Read these off the matrix that follows. Rows and columns are numbered from 1.
1) Report the entry in the bottom-right corner.
2) Report the entry in the top-left corner.
3) Report the entry at row 3, column 1.
4) Report the entry at row 3, column 2.
[[127 141 122 117 120 130 122 124]
 [131 109 137 144 139 127 139 132]
 [127 140 122 117 120 129 123 124]
 [117 131 101 155 131 104 105 134]
 [118 132 101 154 130 105 105 134]
 [117 131 102 156 131 104 104 133]
 [131 109 137 143 140 127 138 133]
 [130 135 119 126 118 134 127 121]
 [131 109 136 144 140 126 138 132]
 [126 140 121 118 121 130 122 125]
 [117 131 102 155 132 104 105 133]
 [116 132 101 155 131 104 105 134]
 [127 140 122 118 120 130 121 124]
 [126 140 121 117 120 129 122 125]
 [117 131 102 156 131 104 104 134]
 [127 140 122 118 120 130 121 125]]
1) 125
2) 127
3) 127
4) 140

arr =
[[129 122 112 124 123 126 134 131 133 128 124 124]
 [134 117 106 136 138 122 118 127 139 123 114 127]
 [128 116 105 127 134 137 133 119 117 120 127 138]
 [122 117 113 134 135 129 125 120 124 129 134 132]
 [138 128 105 130 140 120 122 136 130 115 129 138]
 [141 119 110 139 123 120 140 127 117 133 129 117]
 [121 120 122 130 119 127 137 124 119 126 132 126]
 [124 121 110 125 125 126 130 129 133 130 131 132]
 [119 123 120 138 139 137 134 124 121 116 116 119]
 [121 125 121 133 124 123 131 129 126 120 127 134]
 [135 124 110 132 135 124 125 131 128 118 125 136]
 [126 122 119 131 124 126 134 124 124 127 132 123]
 [123 129 119 123 125 135 130 119 128 131 121 125]
 [134 126 109 132 133 122 127 131 123 119 134 128]
 [122 130 118 120 129 135 122 122 136 124 120 135]
 [119 127 123 124 121 134 134 117 124 133 127 121]]
Counting starts at 1.
What is the entry in the bottom-left corner? 119
The entry just right of 113: 134
The entry in the bottom-right corner: 121
The entry at row 2, column 1 is 134
The entry in the top-right corner: 124
The entry at row 1, column 1: 129
What is the entry just right of the largest entry? 119
The entry at row 2, column 2: 117
What is the entry in row 1 and column 3? 112
What is the entry in row 1 and column 2? 122
What is the entry in row 3 and column 2? 116
The entry at row 3, column 1 -> 128
The entry at row 2, column 3 is 106

m =
122  118  125  118  116  143  135  120
136  105  125  139  129  114  119  143
111  121  118  121  121  145  135  109
124  141  128  132  129  121  123  122
137  113  138  123  128  124  132  135
131  100  121  142  127  127  120  145
124  128  123  132  132  126  129  124
106  116  119  115  120  147  134  112
127  123  138  124  124  130  141  124
129  103  124  148  134  110  117  147
132  127  131  111  124  129  133  126
124  126  123  133  135  129  131  119
128  135  139  107  123  125  131  118
Rows and columns are numbered from 1.
Find the entry in the top-left corner.
A: 122
Find the entry at row 3, column 2.
A: 121
The entry just left of the smallest entry: 131
Find the entry at row 2, column 1.
A: 136
Find the top entry of the column that holds the largest entry.
A: 118
The bottom-left entry: 128
Find the entry in row 2 and column 3.
A: 125
Find the entry in the bottom-right corner.
A: 118
Find the top-right entry.
A: 120
Find the entry at row 3, column 3.
A: 118
Find the entry in row 1 and column 2.
A: 118
The entry in row 1 and column 3: 125
Find the entry just right of the largest entry.
A: 134
The smallest entry -> 100
The bottom entry of the column that holds the largest entry is 107
The entry at row 2, column 2: 105
Find the entry in row 3 and column 1.
A: 111
Find the entry directly above 113.
A: 141
The entry directly above 112: 124

a =
[[148 135 157 128 127 141 116 121 154 138 129]
 [134 139 155 129 131 119 149 130 125 127 126]
 [148 106 101 133 111 135 121 116 108 125 127]
 [143 141 144 134 154 127 137 142 125 129 116]
 [146 123 136 126 114 142 123 118 141 136 130]]
Rows and columns are numbered from 1.
Report the entry in row 2 and column 2.
A: 139
Report the entry at row 3, column 1.
A: 148
Report the entry just left of the largest entry.
A: 135
Report the entry just right of 101.
A: 133
Report the entry in row 2 and column 1.
A: 134
The entry in the top-left corner: 148
Report the top-right entry.
A: 129
Report the entry directly below the smallest entry.
A: 144
Report the top entry of the column that holds the largest entry.
A: 157
Report the entry directly above the centre entry.
A: 119
Report the entry directly below 119.
A: 135
The entry just left of 144 is 141
Report the bottom-right entry.
A: 130
Report the entry just right of the largest entry.
A: 128
Report the entry in the bottom-left corner.
A: 146
Report the entry in row 3 and column 2.
A: 106
